Below is a small trained network, with its code and all its weights. Each question gives an input and a class and asks what happens when units are switched off, that is, made to give their printed mean instead of their output.

import numpy as np


def w(rows, s, z=0):
    codes = np.array(rows[::2]) - 128.0
    scale = np.full(codes.shape[1], s)
    scale[-1] = z or s
    return codes * scale


def f(y):
    return y / 2 * (1 + np.tanh(0.7978845608 * (y + 0.044715 * y**3)))


def log_softmax(a):
    a = a - a.max(-1, keepdims=True)
    return a - np.log(np.exp(a).sum(-1, keepdims=True))


def net(x, mask):
    res = np.array(x, float).reshape(1, 4) / 4 @ E
    y = f(res @ A[0][:, :-1].T + A[0][:, -1])
    res = res + np.where(mask, y, B[0][:, -1]) @ B[0][:, :-1]
    return log_softmax(res[-1] @ U[:, :-1].T + U[:, -1])


A, B = {}, {}
E = w([
[195,11,121,26],'x0',
[64,115,62,33],'x1',
[100,127,241,18],'x2',
[128,127,128,126],'x3',
],0.013)
A[0] = w([
[75,142,252,60,227],'N0',
[90,105,24,143,216],'N1',
[21,107,57,119,176],'N2',
[241,16,107,72,233],'N3',
[103,74,52,48,94],'N4',
[170,146,227,136,93],'N5',
[223,159,122,135,253],'N6',
],0.012,0.0052)
B[0] = w([
[79,134,197,56,233],'N0',
[181,180,134,136,199],'N1',
[183,247,173,120,188],'N2',
[133,20,143,173,253],'N3',
[72,182,158,251,200],'N4',
[154,108,221,154,172],'N5',
[141,66,65,165,177],'N6',
],0.013,0.02)
U = w([
[96,167,66,245,231],'0',
[49,147,203,138,228],'1',
[217,55,17,123,78],'2',
[150,61,188,65,2],'3',
[180,235,104,107,114],'4',
[10,236,124,37,40],'5',
],0.011,0.0083)

Each question gives the input, the list of numbers given to net, and the class t.
The units are the neurons (one row each of A and B). Each row of codes is followed by its name. A weight is (code - 128) times the scale printed after its matrix; where a second scale follows, it is the last column's (A, B and U).
mask holds one flag per neuron, in row order. A switched-off neuron (its flag False) gives its mean, the last column of its row in B, instead of its output. The means were averaged over made-up inputs and are rounded, as every weight is.
A unit's drop is (log p(t) with every unit on - log p(t) with that unit switched off) / (log p(t) with every unit on - log p(t) with every unit switched off).
The circuit of an input: a set's keep is (log p(t) with only the set's units on - log p(t) with every unit switched off) / (log p(t) with every unit on - log p(t) with every unit switched off). Starting from all 7 units, units are removed one at a time, each time the one whose removal leaves the highest keep (on an exact tie, the one counted first), for as long as the keep stays at least 0.8.
units of the circuit, in order: the units of the circuit, biggest drop first
unit that matters most: the unit with the biggest drop
top k neurons: the k neurons with the biggest drops, biggest first
drop when u is switched off: that unit's drop, to one decimal
input [8,-7,0,-2], class 2: units of the circuit, in order => (N0)
input [-7,1,-2,-7], class 4: units of the circuit, in order => (N3; N4)
input [6,2,0,2], class 0: units of the circuit, in order => (N4; N0)
input [3,-7,-1,0], class 2: units of the circuit, in order => (N0; N4)
input [4,8,0,8], class 0: top 2 neurons => (N4; N0)
input [-1,0,-1,2], class 0: top 3 neurons => (N0; N2; N3)
input [-5,1,7,6], class 5: top 2 neurons => (N3; N0)
input [3,2,-1,-2], class 0: top 2 neurons => (N0; N4)
input [0,5,4,-6], class 5: units of the circuit, in order => (N3; N5)
input [8,1,8,7], class 1: top 3 neurons => (N4; N0; N6)
input [3,2,-1,-3], class 0: top 2 neurons => (N0; N4)
input [0,-3,0,3], class 0: top 2 neurons => (N0; N3)
input [-6,5,0,-3], class 4: top 2 neurons => (N0; N2)
input [6,-1,0,-1], class 2: unit that matters most => N0
input [1,7,-2,-7], class 0: top 2 neurons => (N4; N0)
input [-2,1,-6,-3], class 4: top 3 neurons => (N3; N4; N1)
input [6,-4,0,-1], class 2: top 2 neurons => (N0; N6)
input [5,-4,-6,-7], class 2: drop when N5 is switched off => 0.0
input [-4,3,3,-1], class 5: drop when N3 is switched off => 0.2
input [1,-2,4,-3], class 3: drop when N4 is switched off => 1.2
input [-4,7,-6,7], class 4: unit that matters most => N2
input [6,0,-3,-3], class 2: drop when N0 is switched off => 0.1
